[[127 130 138 125 153 128]
 [130 126 126 138 115 120]
 [100 157 131 126 127 129]
 [127 129 117 131 132 120]
 [136 122 135 135 126 126]
 [127 129 131 136 118 110]
 [114 141 137 127 139 128]
 [135 119 110 124 110 131]
 [123 132 123 121 133 129]]
|
[[153 128 127 130 138 125]
 [115 120 130 126 126 138]
 [127 129 100 157 131 126]
 [132 120 127 129 117 131]
 [126 126 136 122 135 135]
 [118 110 127 129 131 136]
 [139 128 114 141 137 127]
 [110 131 135 119 110 124]
 [133 129 123 132 123 121]]

[[127 134 129 131 125 121 139 132 112 114 131 101 126]
 [128 129 134 123 128 126 117 119 128 125 121 121 130]
 [135 127 134 126 126 140 123 127 120 121 124 124 118]
 [124 129 122 121 127 134 115 115 141 146 119 141 142]
 [124 118 139 124 139 112 112 123 149 131 125 141 129]
 [136 128 136 139 123 130 138 137 135 126 134 132 124]
 [118 128 124 125 133 111 123 121 139 135 127 129 142]]
|
[[101 126 127 134 129 131 125 121 139 132 112 114 131]
 [121 130 128 129 134 123 128 126 117 119 128 125 121]
 [124 118 135 127 134 126 126 140 123 127 120 121 124]
 [141 142 124 129 122 121 127 134 115 115 141 146 119]
 [141 129 124 118 139 124 139 112 112 123 149 131 125]
 [132 124 136 128 136 139 123 130 138 137 135 126 134]
 [129 142 118 128 124 125 133 111 123 121 139 135 127]]

[[143 118 123 114 122 147 124 155 139]
 [153 155  99 102  99 155 139 145 112]
 [132 134 102 116 119 120 123 138 112]
 [114 112 140 117 109 113 147 136 114]
 [146 154 109 137 129 118 123 140 121]
 [132 151 152 146 115 125 143 127 138]
 [104 134 112 106 149 126 144  99 145]
 [147 148 116 108 124 157 124 139 133]
 [114 136 153 104 119 100 102 157 107]
 [102 143 148 144 138 129 133 108 110]]
|
[[155 139 143 118 123 114 122 147 124]
 [145 112 153 155  99 102  99 155 139]
 [138 112 132 134 102 116 119 120 123]
 [136 114 114 112 140 117 109 113 147]
 [140 121 146 154 109 137 129 118 123]
 [127 138 132 151 152 146 115 125 143]
 [ 99 145 104 134 112 106 149 126 144]
 [139 133 147 148 116 108 124 157 124]
 [157 107 114 136 153 104 119 100 102]
 [108 110 102 143 148 144 138 129 133]]

[[140 121 138 122 106 113 131 136]
 [110 121 135 121 131 124 118 138]
 [124 128 137 129 127 113 121 133]
 [132 133 139 132 127 112 127 123]]
|
[[131 136 140 121 138 122 106 113]
 [118 138 110 121 135 121 131 124]
 [121 133 124 128 137 129 127 113]
 [127 123 132 133 139 132 127 112]]

[[119 124 151 114 118 130 126]
 [134 135 122 154 121 126 134]
 [131 109 112 123 154 141 122]
 [117 113 125 127 145 154 123]
 [151 128 134 134 120 126 156]
 [123 135 119 108 135 120 120]]
|
[[130 126 119 124 151 114 118]
 [126 134 134 135 122 154 121]
 [141 122 131 109 112 123 154]
 [154 123 117 113 125 127 145]
 [126 156 151 128 134 134 120]
 [120 120 123 135 119 108 135]]

[[130 137 131 122 137 115 123 129 114 128 134 129 131 127 139 129]
 [130 138 127 126 135 129 124 129 130 130 136 120 126 127 122 128]
 [144 138 147 123 143 119 111 145 123 139 136 105 147 124 106 139]]
|
[[139 129 130 137 131 122 137 115 123 129 114 128 134 129 131 127]
 [122 128 130 138 127 126 135 129 124 129 130 130 136 120 126 127]
 [106 139 144 138 147 123 143 119 111 145 123 139 136 105 147 124]]

[[127 130 127 129 129 152 149]
 [116 133 135 119 153 111 118]
 [122 138 128 125 103 129 140]
 [137 125 100 145 116 132 147]
 [133 136 122 129 145 111 115]
 [122 126 121 130 125 126 138]
 [130 136 117 133 100 132 143]
 [112 132 137 118 152 118 127]]
|
[[152 149 127 130 127 129 129]
 [111 118 116 133 135 119 153]
 [129 140 122 138 128 125 103]
 [132 147 137 125 100 145 116]
 [111 115 133 136 122 129 145]
 [126 138 122 126 121 130 125]
 [132 143 130 136 117 133 100]
 [118 127 112 132 137 118 152]]
---
[[127 130 122 138 126 118 134 123]
 [135 131 130 120 133 129 136 139]
 [133 133 117 142 125 127 130 111]
 [131 133 119 138 126 127 130 115]
 [126 136 126 104 142 120 130 142]
 [134 120 135 135 121 147 126 128]
 [126 126 127 137 123 125 128 123]
 [128 131 123 134 127 122 132 123]
 [131 133 118 137 127 125 130 116]]
|
[[131 133 118 137 127 125 130 116]
 [127 130 122 138 126 118 134 123]
 [135 131 130 120 133 129 136 139]
 [133 133 117 142 125 127 130 111]
 [131 133 119 138 126 127 130 115]
 [126 136 126 104 142 120 130 142]
 [134 120 135 135 121 147 126 128]
 [126 126 127 137 123 125 128 123]
 [128 131 123 134 127 122 132 123]]

[[124 136 152 112 141]
 [102 142 113 137 119]
 [136 128 153 111 143]
 [137 128 151 114 143]
 [110 136 107 141 118]
 [138 120 105 147 125]]
|
[[138 120 105 147 125]
 [124 136 152 112 141]
 [102 142 113 137 119]
 [136 128 153 111 143]
 [137 128 151 114 143]
 [110 136 107 141 118]]

[[127 116 146 137 127 126 116]
 [132 110 140 135 122 133 135]
 [129 125 133 128 131 130 133]
 [133 156 113 114 142 120 126]
 [125 139 125 126 136 129 125]
 [119 111 113 134 112 140 154]
 [142 137 137 116 142 118 131]
 [118 143 110 134 128 140 118]
 [112 123 118 133 125 142 144]
 [136 136 129 122 137 130 132]]
|
[[136 136 129 122 137 130 132]
 [127 116 146 137 127 126 116]
 [132 110 140 135 122 133 135]
 [129 125 133 128 131 130 133]
 [133 156 113 114 142 120 126]
 [125 139 125 126 136 129 125]
 [119 111 113 134 112 140 154]
 [142 137 137 116 142 118 131]
 [118 143 110 134 128 140 118]
 [112 123 118 133 125 142 144]]

[[106 123 139]
 [102 155 130]
 [124 111 100]
 [148 154 100]
 [123 100 119]
 [116 109 115]]
|
[[116 109 115]
 [106 123 139]
 [102 155 130]
 [124 111 100]
 [148 154 100]
 [123 100 119]]

[[118 124 139 126 116 141 113 147 131 125 131 150 124 128]
 [139 123 148 119 127 144 134 112 136 119 130 125 141 129]
 [126 129 120 138 117 121 126 131 134 139 133 132 124 119]
 [130 131 110 135 139 111 133 126 115 137 122 116 125 130]
 [137 124 129 139 133 128 140 115 117 140 122 112 133 125]]
|
[[137 124 129 139 133 128 140 115 117 140 122 112 133 125]
 [118 124 139 126 116 141 113 147 131 125 131 150 124 128]
 [139 123 148 119 127 144 134 112 136 119 130 125 141 129]
 [126 129 120 138 117 121 126 131 134 139 133 132 124 119]
 [130 131 110 135 139 111 133 126 115 137 122 116 125 130]]

[[119 135 119 142 126]
 [129 130 145 124 123]
 [126 116 115 133 142]
 [134 129 111 151 127]
 [116 135 123 147 131]
 [123 130 155 110 121]
 [126 125 141 106 132]
 [124 136 127 140 125]
 [100 136 154 103 141]
 [135 127 131 118 124]
 [125 126 119 130 128]
 [136 131 133 133 121]]
|
[[136 131 133 133 121]
 [119 135 119 142 126]
 [129 130 145 124 123]
 [126 116 115 133 142]
 [134 129 111 151 127]
 [116 135 123 147 131]
 [123 130 155 110 121]
 [126 125 141 106 132]
 [124 136 127 140 125]
 [100 136 154 103 141]
 [135 127 131 118 124]
 [125 126 119 130 128]]
